data =
136	131	141	129	119	118	130	131	136	131	130	139	120	131	136
138	123	129	125	136	139	125	150	139	124	125	121	135	124	119
121	138	118	141	135	135	141	123	121	139	139	127	134	139	127
129	134	125	135	123	120	135	131	130	134	134	130	124	134	128
124	121	133	119	129	130	119	112	121	121	120	129	128	120	131
136	122	124	124	131	131	123	146	138	123	124	119	130	123	115
123	137	119	140	136	137	140	127	124	138	139	127	136	138	127
Indices start at 1.
(1, 1) => 136
(4, 13) => 124
(2, 6) => 139
(3, 7) => 141
(6, 4) => 124
(6, 2) => 122
(7, 6) => 137
(1, 10) => 131
(5, 6) => 130
(5, 11) => 120
(7, 15) => 127
(7, 5) => 136
(7, 4) => 140
(6, 15) => 115
(4, 5) => 123
(7, 12) => 127
(5, 3) => 133
(1, 5) => 119
(5, 15) => 131
(6, 11) => 124
(7, 8) => 127
(4, 8) => 131
(2, 15) => 119
(5, 10) => 121
(5, 13) => 128
(7, 3) => 119
(7, 10) => 138
(3, 15) => 127
(6, 6) => 131
(3, 2) => 138
(1, 7) => 130
(1, 13) => 120
(4, 2) => 134
(2, 10) => 124

W =
[[149 119 119 120 135 136 127 140 117 133 122 129]
 [129 130 129 127 127 132 127 130 129 120 130 125]
 [117 145 123 133 104 113 125 129 144 105 147 124]
 [133 134 125 129 117 118 137 133 127 115 133 129]
 [134 118 127 121 140 134 137 118 116 142 122 131]]
Indices start at 1.
(1, 1) = 149
(5, 11) = 122
(3, 6) = 113
(3, 12) = 124
(1, 6) = 136
(3, 1) = 117
(4, 8) = 133
(4, 7) = 137
(4, 12) = 129
(3, 2) = 145
(1, 7) = 127
(1, 11) = 122
(3, 3) = 123
(2, 11) = 130
(2, 6) = 132
(2, 5) = 127
(3, 4) = 133
(4, 5) = 117
(5, 5) = 140
(1, 9) = 117
(3, 11) = 147

grid =
[[130 121 125 126 126 107 132 144 128 144 128 106 127 125]
 [127 121 136 128 145 133 127 130 129 136 125 114 124 119]]
Indices start at 1.
(1, 1) = 130
(2, 12) = 114
(1, 12) = 106
(1, 7) = 132
(1, 6) = 107
(1, 9) = 128
(2, 13) = 124
(1, 10) = 144

arr =
137  139  131  127  135  133  136  125  125  135  133
126  124  131  140  118  136  133  133  149  143  131
138  141  132  125  137  132  137  125  123  135  133
119  125  128  127  134  122  120  134  128  113  126
117  125  128  127  135  121  119  135  128  111  125
137  140  131  126  136  132  136  125  123  134  133
127  106  126  142  115  125  116  142  131  119  124
131  112  127  139  116  128  122  136  130  127  126
137  139  131  126  135  132  136  125  124  135  133
137  140  131  126  136  132  136  125  123  134  133
134  137  132  130  131  135  137  127  135  141  133
120  126  128  127  134  122  121  134  127  114  126
137  139  131  126  135  132  136  125  123  134  133
131  141  132  128  133  136  139  125  138  142  134
137  138  131  127  134  133  136  125  125  136  133
137  139  131  127  135  133  136  125  124  135  133
Indices start at 1.
(1, 1) -> 137
(12, 1) -> 120
(13, 9) -> 123
(13, 5) -> 135
(14, 6) -> 136
(13, 11) -> 133
(15, 2) -> 138
(11, 5) -> 131
(11, 10) -> 141
(16, 1) -> 137
(9, 2) -> 139
(1, 11) -> 133
(14, 5) -> 133
(6, 8) -> 125
(16, 10) -> 135
(8, 11) -> 126
(10, 5) -> 136
(8, 3) -> 127
(9, 7) -> 136
(6, 6) -> 132
(5, 4) -> 127
(4, 4) -> 127
(16, 3) -> 131
(8, 7) -> 122
(2, 4) -> 140
(14, 9) -> 138
(10, 1) -> 137
(7, 9) -> 131
(10, 9) -> 123
(5, 3) -> 128
(1, 5) -> 135
(10, 3) -> 131
(5, 6) -> 121
(16, 11) -> 133
(15, 9) -> 125
(4, 1) -> 119
(1, 7) -> 136
(9, 10) -> 135
(5, 11) -> 125

X =
132	134	132	136	129	121	127	112	128	111	140	131	136	124	127
136	124	134	135	132	119	122	131	122	128	137	129	127	132	120
101	120	119	135	129	115	132	137	144	119	131	114	146	152	123
Indices start at 1.
row 1 col 1 -> 132
row 2 col 11 -> 137
row 1 col 2 -> 134
row 3 col 14 -> 152
row 2 col 13 -> 127
row 1 col 5 -> 129
row 2 col 12 -> 129
row 3 col 3 -> 119
row 1 col 8 -> 112
row 3 col 12 -> 114
row 1 col 10 -> 111
row 3 col 7 -> 132

A =
[[129 119 129 146 132 127 111 129 119 135 122 109 110]
 [138 108 136 117 130 134 132 138 142 126 138 114 110]
 [139 122 129 115 129 147 138 139 142 132 123 116 110]
 [123 143 108 134 124 140 144 123 131 108 121 130 126]
 [118 118 131 122 136 127 128 118 137 119 145 127 156]
 [129 140 113 124 130 148 146 129 139 127 115 119 120]]
Indices start at 1.
row 1 col 1 = 129
row 5 col 4 = 122
row 6 col 12 = 119
row 5 col 6 = 127
row 5 col 7 = 128
row 3 col 10 = 132
row 3 col 12 = 116
row 1 col 3 = 129
row 1 col 6 = 127
row 4 col 4 = 134
row 3 col 11 = 123
row 2 col 1 = 138
row 2 col 6 = 134
row 1 col 2 = 119
row 4 col 13 = 126
row 6 col 13 = 120
row 4 col 2 = 143
row 2 col 11 = 138
row 6 col 11 = 115
row 1 col 10 = 135
row 6 col 1 = 129
row 1 col 11 = 122
row 5 col 11 = 145
row 2 col 8 = 138
row 6 col 5 = 130
row 4 col 1 = 123
row 1 col 7 = 111

M =
[[121 147 153 122]
 [130 127 134 114]]
Rows and columns are counted from 1.
(1, 1)	121
(2, 1)	130
(2, 4)	114
(2, 3)	134

B =
[[127 133 125 108 105 125 148 151 127 126 132 110 127 127 129]
 [120 115 119 148 151 119 155 140 120 120 116 147 121 114 119]]
Rows and columns are counted from 1.
(1, 1) -> 127
(2, 15) -> 119
(2, 6) -> 119
(1, 14) -> 127
(1, 12) -> 110
(2, 10) -> 120
(2, 8) -> 140
(2, 3) -> 119
(2, 13) -> 121
(2, 9) -> 120
(2, 5) -> 151
(1, 2) -> 133

m =
[[131 136 135 144  99 136]
 [157 127 126 131 105 127]]
Indices start at 1.
row 1 col 1: 131
row 1 col 6: 136
row 2 col 1: 157
row 1 col 5: 99
